After every row comes roughly how far along a hidden order it lies, from 0 to 10.
[ -4   9  -1   4  -4  -1  -1  -1   2 -12 -10   2 -13  -8  -7  -6   0   0
 -12  -5 -18  -6  -8  -1   6   4   8  -5  -4 -20  -1  -2  -4   6 -18   2
  13 -14  -1 -11   3   6  -4  -1   4   7 -12  -4   0   1  -1  -9  -3  -7
   3  -1   4  25   3  -3  -2  -7  11 -18   0  -2   5   2  -2   7  -1   0
  -8   6  -1  28   6   8  -6  -1   0  -8   0   4  13  -2   4]	2
[  7  12  -1   5  -5  -1  -4  -1   0 -19 -12   0 -13  -9  -4  -6  -4   0
 -11   3 -33  -6  -6  -2   9   1   2  -2  -9 -21   3  -1  -4   7 -32   9
  12 -17   0 -11   3  14  -6   9   0   6 -16  -4   2   1   0 -14  -7  -5
   7  -3   1  22   0  -6   6  -6   9 -15  -7  -1   2   8  -1  -3  -2  -7
 -11   2  -5  43   2  13  -2  -1   0  -3  -1  11  18  -3  -1]	3
[ 22  -2  -2 -13   7   2   1   2   6   0   8  -4   4  -1   8   5  -7   0
  11  14  25  -6   5  -6   0  -5 -23   3  -4   8   4   8   1  -1  -5   8
 -15  -1   0   3  -3   8   0  12 -15  -7  -1   1   1 -12   3   1  -5   3
  -2   5  -6 -17 -15  -3  16   5  -1  13 -14   2 -18  15   7 -14   0  -7
   3 -15   4  -7  -9  -2   9   0  -3  15  -2  20  -8  -4  -5]	8
[-22   4   0   6  -4  -2   2  -4   3  -2 -10   8 -14  -5 -14  -7   8  -1
 -14 -17 -16  -6 -11  -4   3   8  13 -10   4 -10  -6  -2  -3   5   1  -6
  16  -8  -2 -13   3  -8   0 -16  14   9  -4  -4  -3   4  -3  -1   4  -6
   0   0   8  30   5  -1 -11  -7  13 -25   8  -5  10  -1  -4  15   2   8
  -2   3   2  15  14   1 -10  -1  -2 -19   3  -6   7   1  10]	1
[  4  -2   6  14 -12   7  -4  -3  -4  -4 -15  -5   3  -4  -8  -6   3  -8
 -13  -8 -50   1  -1  -2  -1 -12  -7  10   1  -7  -8   6  -2   5  -9   0
   8   2  -1 -10   6   1  -5   6   4   4   3  -5   2  13   2 -22  -1   0
  11   2  -5  12   5  -7  15  -5   8 -25  10  -1  -2  -3  -5 -10   3   0
   2   3 -17  43   3  10   9   0  19 -11  -3  18  -4 -14  -5]	2
[ 12   5  -1  -1   6   0   0  -2   6 -11  -5   4  -7  -5   0  -1  -5   2
  -1   7   5 -10  -3  -6   5  -2 -15  -2  -6  -5   3   5  -2   4 -13   8
   3 -12  -2  -4  -1  10  -3   6  -4  -1  -6  -1   0 -11   1  -4  -5  -2
   2   1  -2   7  -9  -4   5  -2   8  -1 -12   0  -4  14   4  -8   0  -3
  -2  -8   1  17  -2   5   0  -1  -5   1  -3  11   4  -3  -1]	5
[  2   9  -3   1  -2  -2  -1  -1   4 -12  -9   1 -12  -8  -5  -4  -1   2
  -8   0 -10  -7  -7  -3   6   2   2  -5  -5 -14   1   0  -4   5 -18   4
   7 -14  -1  -9   2   8  -4   2   2   4 -11  -4   1  -3  -1 -11  -4  -6
   2  -1   2  18  -2  -4   1  -5   9 -11  -5  -1   3   8   0   2   0  -2
  -7   1   0  28   3   5  -4  -1  -1  -4  -2   8  13  -2   2]	3
[-10  -6   5  -7  15   4   9 -14   7   9   7  28  -2   4  -4   1   4  -4
   8   4   9 -15   0 -25   2  -2 -46  -2  10  32   1  10   3   0  27   1
  -2  -6  -6   3  -2  -7  13  -5  -5  -2  15   3  -8 -24   3  22   9   4
 -10   9   2 -22 -21  -8   3   6   4   1 -18  -8 -20  20   7  -3   3   2
  15 -34   7 -18   0  -8   6  -1 -29  -5 -11  14 -15   4   1]	8
[ 16   1  -1  -3   7   3  -1  -1   6  -6  -3   0  -1  -4   1   1  -6   2
   3   8  10  -9   1  -6   2  -5 -18   1  -4   0   2   8  -1   3  -8   7
  -7  -6  -1  -3  -1   8  -3   7  -7  -3  -1  -1   1 -10   2  -3  -5  -1
   0   3  -4  -4  -9  -3  10   0   5   1 -14   1 -10  14   4 -11   1  -3
   2  -9   0   9  -5   2   5  -1  -4   5  -4  14  -3  -4  -3]	6
[  4   3  -4  -6   1  -1   1   1   7  -5  -5  -3  -7  -6   0   0  -3   5
  -4  -1  14  -7  -5  -2   0   0   0  -6  -3 -11  -1   4  -3   4  -6   1
  -2  -6  -1  -6   0   4  -4  -1  -1   0  -8  -4   1  -1  -1  -5  -4  -5
   0   2   0  12  -4  -2  -2  -3  11  -7  -7   1   1   9   2   0   1   3
  -2  -3   4  10  -1   1  -3  -1   0   1   1   6   5  -3   3]	4
[ 20   3  -5 -18  10  -1   2   3   8  -2  13  -1  -2  -1  10   5 -10   7
  12  19  40  -8   4  -5   3  -1 -21  -1  -6   6   7   5   0   0  -8  10
 -17  -6   1   5  -4  12   1  11 -17  -7  -6   2   0 -17   3   5  -6   1
  -6   3  -4 -17 -15  -3  12   4  -2  19 -22   1 -20  16   9 -10  -1  -9
   0 -15   9 -12 -10  -4   5  -1 -12  19  -6  18   0   0  -3]	8
[ 22   1  -5 -25  11  -1   6   0   2   2  16   3   0   0  15   7 -10   7
  15  27  41  -5   6 -11   4  -8 -33   3  -4  12  10   5   0  -1  -4  14
 -22  -1   1   7  -2  15   5  21 -21  -9  -3   4  -2 -21   4  12  -4   3
  -8   5  -6 -34 -20 -11   8   7  -6  30 -29  -2 -29  18  11 -12  -2 -13
   2 -26   8  -9 -11  -4  13  -1 -21  25 -11  29   0   1  -4]	10
[ -5   6   0   7  -7  -1  -2   0   1  -9 -12  -2 -10  -8  -9  -6   2  -2
 -13  -8 -26  -3  -7   0   4   3  11  -4  -2 -17  -3  -1  -3   6 -16   1
  14  -9   0 -12   4   4  -5  -3   7   7  -9  -5   1   6  -1 -13  -2  -6
   5  -1   3  22   5  -3   1  -7  11 -22   6  -1   7   0  -3   4   0   0
  -7   9  -4  30   5   7  -5   0   7  -9   2   3  10  -3   3]	2
[ 2  2 -2  0  1  0  1 -2  6 -4 -6  1 -5 -5 -3 -2 -1  2 -7 -1  4 -8 -4 -5
  2 -1 -9 -4 -1 -5 -2  5 -2  4 -3  2  2 -6 -2 -6  1  3 -1 -1 -1  1 -4 -3
  0 -3  0 -3 -2 -3  1  2  0  6 -7 -4  0 -3 11 -6 -4 -1 -2 10  2 -2  1  2
  1 -6  2 16  2  2 -1 -1 -2 -4 -1  9  2 -4  2]	4
[ 18   0   0  -6   8   3   0  -2   5  -4   2   3   1  -2   4   3  -6  -1
   6  13   9  -9   3  -9   2  -6 -27   4  -3   8   4   9   1   1  -8   9
  -8  -6  -2   1  -2   7   0  12 -11  -4   0   1   0 -14   3   1  -4   3
   0   4  -5 -14 -13  -4  16   2   1   5 -16   1 -15  16   6 -15   1  -7
   4 -15  -1   4  -7   1   8  -1  -3   8  -7  19  -6  -4  -6]	7
[  6  11  -7   1  -8  -5  -7  11   4 -13  -8 -19 -12 -10  -4  -5  -3   5
 -14  -8  -6   2  -6  14   4   9  36  -7 -11 -36  -1  -7  -5   5 -24   0
   8  -7   4 -11   2   8 -13  -3   6   7 -22  -7   5  13  -3 -20  -9 -10
   6  -5   3  34  12   5   0  -8   9 -14  11   5  17  -7  -4   9  -2  -1
 -16  23   0  23   5   7 -11   0  19   0   9  -6  19  -4   5]	0
[-11   6   2  13  -8  -1  -4  -2   1  -9 -14  -2 -10  -5 -13  -8   4  -4
 -17 -14 -37  -1  -7   2   6   6  20  -5  -1 -19  -5  -3  -2   5 -15  -3
  19  -9   0 -12   3  -3  -6  -9  12  10  -7  -6   1   9  -2 -14  -1  -6
   6  -2   4  33  10   2   0  -8  10 -26  13  -2  15  -9  -6   9   1   4
  -6  15  -5  28   9   8  -8   0  10 -19   7  -7  10  -2   4]	0

New part:
[  4   6   4   5  -5  17   9   6 -15  -1 -11   1  -4 -26  -1 -12   9  -7
   0   2  -2  -2   2  30  17   2 -13   8  -5 -20   6 -10  -2  -4  12   5
   2   0   3   2   7   0   0   4  -5  -2 -14   7  -1   2   4]	7
[ 20   3  -3  -3   1   3   6   4  -7   4 -16  -2  13   6   2  10  12   7
   3 -14 -24   3   3  -4  -9  -4   6  -3  -5   1   8   2  -2  -3   5  -5
  -5  -5   0  -2   6   1  -1   3   4  -3  -3  -7  -1  -1   2]	5
[  2   2  25   2  -1   7  -4  -2   3   2   3   4  -3 -12  -4 -12  -6 -14
  -3   6   2  -3  11  23   7   4 -10   3   1 -15 -14 -11   0   1  -1   4
   7  -1   0  -2  -3   0  -2  -7  -4   1   6   5   1  -1   0]	2
[ -5   2  34   5  -1  14  -7  -4   5   1   8   6  -3 -11  -4 -28  -4 -18
  -2   9  22  -5  17  22 -11   4  -8   1   3 -11 -17 -20  -1   3  -1   3
   8   4   1  -5  -6   0  -2 -16  -3   0  14   7   2  -1   0]	0
[  0   3  12   2  -9 -15  -4  -5   5  -6   7   1 -21 -13  -1  -9  -8  -2
 -10  12  13   2  -4  -2  36   4 -13   5   3   7   3   4   1   1   1  13
  -6  -1  -3   3  -6  -1   0   5  -8   4  -4   5  -1   0   1]	6
[ 10   0  19   1  -3   0  -3   2   3   4  -3   0   8   9   1  -8  -7   6
   3  -8 -45  -1  10  -3 -14  -4   1  -3  -3   7 -10 -15  -2  -1  -5  -3
  12  -7   0  -3  -1   1  -4  -6   3  -5   1  -2   1  -3  -2]	1
[  0   6  14   8  -7  20  12   5 -15  -4  -9   2 -11 -26  -1 -25   6  -9
  -1   6   5  -5   2  35  16   0 -18  10  -4 -18   8 -14  -2  -4  15   6
  11   4   6   3   5   0   1   4  -7  -5 -15  10   0   4   2]	8
[ 12   2   0  -4   0 -15  -1   0   1   2  -4  -3   9  12   2   2   4   6
  -7  -6  -8   4   1 -14  -9   0   7  -5   2   1   9  14   0   1  -4   1
 -11  -6  -2   0  -3   0  -2   2   1   3   4  -4  -1  -3   2]	4
[ 19   1  -7  -8  -1 -25  -5   2  10   2  -3  -4  11  33   5  24   1  16
   0 -10 -29   6  -4 -28  -4  -2  11  -8   0  13   7  17   0   0  -5  -6
 -14  -5  -3   1  -1   0  -2   6   3   1  -1 -12  -1  -4   0]	4
[ 10   5  -4  -3  -4   3  12   1 -20   1 -15  -2  -7 -24   0   2  13  -2
  -6  -5  -3   3  -7  18  24  -2  -3   7  -9 -14  20  -1  -2  -4  17   3
 -13   4   6   3   8   0   4  13  -3  -2 -20   3  -2   3   6]	10
[ 20   3   4   3   0  14   7   8  -9  10 -17  -1  17   5   0 -11   5   7
   9 -19 -63  -2  12  10 -39  -9   5  -6 -10  -2  -7 -20  -5  -5   2  -9
  13  -5   4  -5   8   2  -5  -7   6  -9  -6  -5   1  -2  -1]	2
[ 13   5   1   1  -2   6   6   5 -13  -2 -13  -2   2 -14   0   2  14  -4
  -1  -6  -4   2   1   9   5   0  -4   4  -5 -15   8   6  -2  -2   8   1
  -9  -2   2   0   5   1  -1   5   0   0  -6   0  -1   1   3]	6
[ 13   1 -30  -4   4   5   9   7 -20   1 -17  -5   8  -8  -1  26  20   6
   2 -12 -23   5  -8   4   0   0  10   1  -5   1  20  20  -1  -3  12  -4
 -13  -4   1   2  11   1   2  13   4   2 -10  -7  -2   2   4]	9
[  1   1  18  -3  -9 -20  -6  -4  13   3   6   1  -4  19   2  -9 -18  12
  -2   4 -25   2  -1 -12  11  -2  -2  -3   0  18  -7 -12   0   1  -2   5
   4  -3  -1  -1  -6  -1  -1  -1  -3  -1   2  -6   0  -4  -2]	2
[ -2   5  27   5  -5   5   3  -2  -6  -6   2   3 -18 -19  -1  -3   4 -10
  -6  15  47  -3   4  20  30   7 -15   7   6 -18   5   7   1   2   4  11
   0  -2  -1   5  -4  -1   1  -1  -9   4   0   9  -1   1   5]	8
[  6   3  29   5  -9  -3   1  -7   3  -4   0   2 -21 -23  -4 -30  -9  -1
  -7   7 -13  -1   0  16  26   1 -14   9  -3  12  -5 -14  -1  -2   2   8
   5   0   1   1  -1   0  -3   2  -6   1  -7   6   0   1   0]	5
[  7   1  14  -3   3  -9  -7  -5   9   4   4   1   3   3  -2  -1  -8  -6
  -6   2   4   1   9  29  -7   4   2  -6   7  -2  -6  11   1   4 -13   5
  -4  -6  -5  -1  -8   1  -5  -6  -3   6  14  -2   0  -4   2]	2
[  6   2  19   0  -3 -10  -5  -6   7   3   1   1  -5  -3  -3 -12 -10  -3
  -6   1 -12   0   6   5   2   3  -4   0   1   1  -7  -5   0   2  -4   6
   0  -4  -2   0  -4   0  -3  -5  -5   2   4   1   0  -3   1]	3
[  4   4  12   5   0  18   5   9  -8   0  -7   0   9  -6  -2  -5   9 -11
   3  -3 -12  -3  10  18  -8   3  -6   1   0 -16   1   9   0  -1   4   0
   8  -3   0  -1   2   1  -3  -4  -2   1  -2   7   0   0   2]	4
[ 15   2  22   2  -3  11   1   5  -1   7 -10   1   1   5   1 -14  -4   8
   4 -12 -51  -4  12   3 -19  -6  -4  -2  -7   1 -10 -24  -4  -4   0  -4
  14  -5   3  -4   3   1  -5  -6   4  -9  -6  -2   1  -2  -2]	2
[ 24   2   3  -1   1  12   7   7 -11   8 -18  -2  15  -7   2 -14  11   9
   7 -19 -63   0   7   2 -31  -7   6  -3 -12   0   3 -19  -5  -5   7  -6
   5  -4   4  -3   9   2  -1   0   7  -9  -7  -6   0  -1   0]	4
[ 12   1  22   3  -2  12   2   4  -6   4  -6   2   6  -1  -1 -16  -3   1
   3  -5 -38  -3  13   7 -13  -3  -3  -1  -4  -3  -9 -19  -2  -2   0  -3
  14  -4   1  -5   2   1  -3  -8   0  -6   1  -2   1  -2  -1]	2
[ 11   1  -6  -7  -1 -26  -3  -1   9   1   0  -4  10  21   6  28   0  15
  -2  -7  -5   7  -6 -28   3   0   5  -8   3   9  10  19   0   1  -3   2
 -19  -6  -3   2  -4   0  -1   7   1   3   2  -9  -1  -3   0]	5
[ 11   5   3   2  -4   7   6   3 -13  -2  -9  -1   0 -21   0  -9  10   1
  -2  -4 -23   1   0  11  12   1  -6   5  -6 -13   7  -1  -2  -3   9   3
  -9   1   2   1   5   1  -1   5  -1   0  -9   3  -1   1   3]	6
[ 19   3   8   0   6   9   5  12  -3   8 -15  -2  26   5   1  11  10  -3
   9 -20 -32  -1  14  -2 -42  -2   6  -8  -2 -10  -1   7  -2  -1  -2  -7
   5  -8  -1  -4   4   2  -5  -7   4  -2   4  -4   0  -3   2]	2
[ -2   2  26   6  -3  16  -1  -2  -2   0   4   6 -12 -23  -4 -35  -8 -15
  -3   8  -8  -5   8  32   7   2 -16   7  -3 -12 -15 -26  -1  -1   4   4
  17   3   2  -2   0   0  -1  -7  -5  -3   0   9   1   1  -1]	3
[ 12   2  14  -1  -1  -8  -5  -1   9   6  -1   0   1  12   0  -3  -8   5
   0  -5 -23   0   9  -7  -5  -1   2  -5   9   9  -7  -3   1   1  -7   2
   8  -8  -3  -2  -4   0  -4  -5  -1 -10   6  -4   0  -4  -1]	2
[  1   7  14   3   0   6   6   7 -11  -2  -6   1  -4 -21   0   5  13 -13
  -3   4  25  -1   2  24  15   7 -11   3   3 -24   9  21   1   0  10   7
  -4   2  -1   2   2   0  -1   2  -5   4   1   6  -1   2   6]	7
[ 13   3 -15  -4   1  -1   9   4 -15  -1 -14  -4   2 -10   0  12  15   4
  -2  -9 -17   4  -8   0   4  -1   3   2  -6  -4  18  13  -1  -3  11  -1
 -15  -2   2   2   9   1   2  12   2   2 -11  -1  -2   1   5]	9
[  4   2   9  -4  -9 -19  -8  -7  15   3  -2   1  -9  12   3  -8 -15  10
  -5   6 -20   4  -4 -10  24  -1  -1   0  -1  13  -3  -8   0   0   0   7
  -4  -2  -1   0  -6  -1   1   2  -4  -2  -1  -5   0  -3  -1]	4
[ 13   1  19   0  -1   5  -3   4   3   6  -6   1   9   9   1  -9  -4   3
   6 -10 -49  -2  13   2 -21  -4   0  -4  -4   3 -11 -17  -3  -2  -4  -4
  15  -6   1  -5   1   1  -5  -7   1  -6   1  -3   1  -3  -2]	1
[ 13   1  15   2  -1  13  -1   3   1   6  -7   1  10   0   0 -17  -5  -2
   6  -7 -49  -4  16   4 -20  -5  -3  -3  -5   2 -12 -23  -4  -3  -2  -4
  18  -5   2  -6   1   1  -4  -9   3  -8   2  -1   1  -2  -2]	0
[  6   6   1   4   0  12   8   6 -15  -7 -14  -2   7 -20  -1   2  13  -9
   1  -1   5  -1   4  15   0   3  -8   2  -1 -22   6   9  -1  -1   8   1
  -4  -1   1   2   5   0  -2   3  -2   1  -4   3  -1   1   4]	6
[ -3   1  28   9  -8   4  -2 -11   6 -10   9   7 -23 -23  -5 -29 -12 -13
 -13  17  23  -5  -1  20  23   2 -18  10   3  -3 -13 -20   0   1  -2  11
   9   3   1   0  -7  -1  -3  -6  -8   1  -5  16   1   2   1]	4
[  9   7   6   0  -1   7   7   3 -13  -2  -8   0  -3 -29   0   6  13  -6
  -6  -1  17   1   2  13  17   4  -9   5  -3 -23  11  12  -1  -1  11   6
 -12   0   0   3   3   0   0   6  -4   3  -6   5  -1   1   6]	8
